Below is a small trained network, with its code and all its weights. Each question gives an input and a class and asks what happens when units are switched off, that is, made to give their printed mean instead of their output.

import numpy as np


def w(rows, s, z=0):
    codes = np.array(rows[::2]) - 128.0
    scale = np.full(codes.shape[1], s)
    scale[-1] = z or s
    return codes * scale


def f(y):
    return y / 2 * (1 + np.tanh(0.7978845608 * (y + 0.044715 * y**3)))


def log_softmax(a):
    a = a - a.max(-1, keepdims=True)
    return a - np.log(np.exp(a).sum(-1, keepdims=True))


def net(x, mask):
    res = np.array(x, float).reshape(1, 7) / 4 @ E
    y = f(res @ A[0][:, :-1].T + A[0][:, -1])
    res = res + np.where(mask, y, B[0][:, -1]) @ B[0][:, :-1]
    return log_softmax(res[-1] @ U[:, :-1].T + U[:, -1])


A, B = {}, {}
E = w([
[123,126,133,131],'x0',
[49,146,48,182],'x1',
[54,125,68,1],'x2',
[136,127,121,125],'x3',
[143,137,116,122],'x4',
[126,9,96,134],'x5',
[124,126,130,130],'x6',
],0.008)
A[0] = w([
[52,149,194,120,252],'N0',
[116,134,86,43,73],'N1',
[116,105,107,29,118],'N2',
[171,45,78,127,225],'N3',
[80,139,124,166,84],'N4',
[231,142,93,159,150],'N5',
[126,161,182,171,160],'N6',
[141,91,237,37,26],'N7',
[178,197,138,139,178],'N8',
[120,254,140,124,179],'N9',
[89,134,106,157,141],'N10',
[147,150,176,93,115],'N11',
[65,136,94,169,107],'N12',
[128,42,163,191,175],'N13',
[184,110,221,53,158],'N14',
[93,160,90,96,89],'N15',
[103,168,15,192,107],'N16',
[91,143,131,47,88],'N17',
[47,106,178,60,71],'N18',
[93,171,76,100,38],'N19',
[58,128,123,86,65],'N20',
],0.012,0.0037)
B[0] = w([
[101,104,55,98,196],'N0',
[177,228,144,181,224],'N1',
[140,242,93,208,246],'N2',
[42,165,23,57,234],'N3',
[200,2,246,180,148],'N4',
[156,164,84,188,188],'N5',
[109,171,113,183,187],'N6',
[177,48,192,99,215],'N7',
[63,105,93,182,200],'N8',
[32,130,100,27,255],'N9',
[169,96,132,73,165],'N10',
[158,122,116,75,163],'N11',
[192,90,207,47,188],'N12',
[50,219,138,169,222],'N13',
[166,68,85,63,252],'N14',
[202,81,133,181,190],'N15',
[225,42,189,48,235],'N16',
[126,179,147,221,214],'N17',
[136,190,197,223,197],'N18',
[132,103,145,152,187],'N19',
[101,111,165,192,192],'N20',
],0.0061,0.0064)
U = w([
[153,174,153,249,67],'0',
[203,28,188,75,82],'1',
[75,115,83,122,252],'2',
[15,119,61,97,106],'3',
],0.011,0.0034)

Each question gives the input, the list of numbers given to net, and the class t.
The units are the neurons (one row each of A and B). Each row of codes is followed by its name. A weight is (code - 128) times the scale printed after its matrix; where a second scale follows, it is the last column's (A, B and U).
mask holds one flag per neuron, in row order. A switched-off neuron (its flag False) gives its mean, the last column of its row in B, instead of its output. The means were averaged over made-up inputs and are rounded, as every weight is.
A unit's drop is (log p(t) with every unit on - log p(t) with that unit switched off) / (log p(t) with every unit on - log p(t) with every unit switched off).
The circuit of an input: a set's keep is (log p(t) with only the set's units on - log p(t) with every unit switched off) / (log p(t) with every unit on - log p(t) with every unit switched off). Starting from the 12 units with the biggest drops (on a tie, the unit counted first), units are removed one at a time, each time the one whose removal leaves the highest keep (on an exact tie, the one counted first), for as long as the keep stays at least 0.8.
units of the circuit, in order: the units of the circuit, biggest drop first
top k neurons: the k neurons with the biggest drops, biggest first
drop of u: that unit's drop, to one decimal
input [-5,-8,-2,0,-6,-7,-3], class 1: units of the circuit, in order	N14
input [-8,-4,7,-2,-5,-7,-8], class 0: units of the circuit, in order	N17, N18
input [4,8,2,3,3,8,7], class 1: top 2 neurons	N16, N12
input [2,-7,-5,0,1,-7,3], class 1: top 2 neurons	N14, N7
input [-7,-7,2,8,-3,6,-5], class 2: top 4 neurons	N3, N16, N2, N12
input [-6,-8,-4,0,0,-5,-4], class 1: top 2 neurons	N7, N14
input [4,8,-6,-1,-4,8,6], class 1: top 3 neurons	N16, N12, N4
input [2,-7,4,7,0,8,8], class 3: top 3 neurons	N3, N16, N2
input [-5,-1,-1,7,8,-8,-4], class 3: drop of N9	0.2
input [-4,1,-5,7,2,-6,-2], class 2: drop of N14	-0.1
input [1,-4,-4,7,-1,-1,7], class 2: drop of N16	0.3
input [-5,5,4,-5,-8,2,0], class 1: drop of N12	0.2
